Below is a small trained network, with its code and all its weights. Each question gives an input and a class and asks what happens when units are switched off, that is, made to give their printed mean instead of their output.

import numpy as np


def w(rows, s, z=0):
    codes = np.array(rows[::2]) - 128.0
    scale = np.full(codes.shape[1], s)
    scale[-1] = z or s
    return codes * scale


def f(y):
    return y / 2 * (1 + np.tanh(0.7978845608 * (y + 0.044715 * y**3)))


def log_softmax(a):
    a = a - a.max(-1, keepdims=True)
    return a - np.log(np.exp(a).sum(-1, keepdims=True))


def net(x, mask):
    res = np.array(x, float).reshape(1, 4) / 4 @ E
    y = f(res @ A[0][:, :-1].T + A[0][:, -1])
    res = res + np.where(mask, y, B[0][:, -1]) @ B[0][:, :-1]
    return log_softmax(res[-1] @ U[:, :-1].T + U[:, -1])


A, B = {}, {}
E = w([
[155,99,6,79],'x0',
[125,115,92,194],'x1',
[195,62,182,188],'x2',
[64,112,144,87],'x3',
],0.011)
A[0] = w([
[157,79,158,129,40],'n1',
[198,82,82,131,164],'n2',
[143,146,204,164,126],'n3',
[118,68,111,167,124],'n4',
[178,95,179,80,201],'n5',
[88,116,181,177,25],'n6',
[111,124,201,144,142],'n7',
[111,53,111,181,136],'n8',
[141,140,165,209,21],'n9',
[90,143,164,78,120],'n10',
[103,79,127,187,139],'n11',
[118,93,207,132,3],'n12',
[190,160,141,255,141],'n13',
],0.022,0.0072)
B[0] = w([
[85,160,55,130,154],'n1',
[238,125,118,114,208],'n2',
[178,194,193,142,207],'n3',
[187,187,107,101,165],'n4',
[76,27,183,95,181],'n5',
[154,120,203,186,175],'n6',
[187,67,149,81,193],'n7',
[185,194,93,70,179],'n8',
[38,135,185,103,190],'n9',
[97,208,206,126,167],'n10',
[134,116,150,5,174],'n11',
[173,142,18,170,168],'n12',
[68,16,187,230,249],'n13',
],0.03,0.02)
U = w([
[25,223,138,187,3],'0',
[202,122,162,148,253],'1',
[144,81,151,219,193],'2',
[127,123,78,119,98],'3',
[127,111,254,177,78],'4',
],0.0098,0.00068)

Each question gives the input, the list of numbers given to net, and the class t.
The units are the neurons (one row each of A and B). Each row of codes is followed by its name. A weight is (code - 128) times the scale printed after its matrix; where a second scale follows, it is the last column's (A, B and U).
mask holds one flag per neuron, in row order. A switched-off neuron (its flag False) gives its mean, the last column of its row in B, instead of its output. The means were averaged over made-up inputs and are rounded, as every weight is.
A unit's drop is (log p(t) with every unit on - log p(t) with that unit switched off) / (log p(t) with every unit on - log p(t) with every unit switched off).
The circuit of an input: a set's keep is (log p(t) with only the set's units on - log p(t) with every unit switched off) / (log p(t) with every unit on - log p(t) with every unit switched off). Starting from the 12 units with the biggest drops (on a tie, the unit counted first), units are removed one at a time, each time the one whose removal leaves the highest keep (on an exact tie, the one counted first), for as long as the keep stays at least 0.8.
units of the circuit, in order: the units of the circuit, biggest drop first
top k neurons: the k neurons with the biggest drops, biggest first
drop of u: that unit's drop, to one decimal
input [3,8,-3,4], class 3: units of the circuit, in order -> [n3; n13]
input [7,0,-3,3], class 1: top neuron -> [n13]
input [2,3,1,-4], class 2: top 4 neurons -> [n13; n3; n7; n10]
input [7,8,-7,3], class 3: top 2 neurons -> [n13; n3]
input [3,-1,-1,3], class 0: units of the circuit, in order -> [n13; n7; n2]
input [-1,-4,5,4], class 1: top 3 neurons -> [n13; n12; n9]
input [6,4,-4,5], class 3: top 3 neurons -> [n13; n3; n6]
input [6,-3,-5,-5], class 1: top 2 neurons -> [n13; n2]
input [4,3,-5,-6], class 1: drop of n13 -> 1.2
input [2,1,-7,-5], class 3: drop of n3 -> 0.2
input [-1,2,-8,1], class 0: drop of n13 -> 0.1
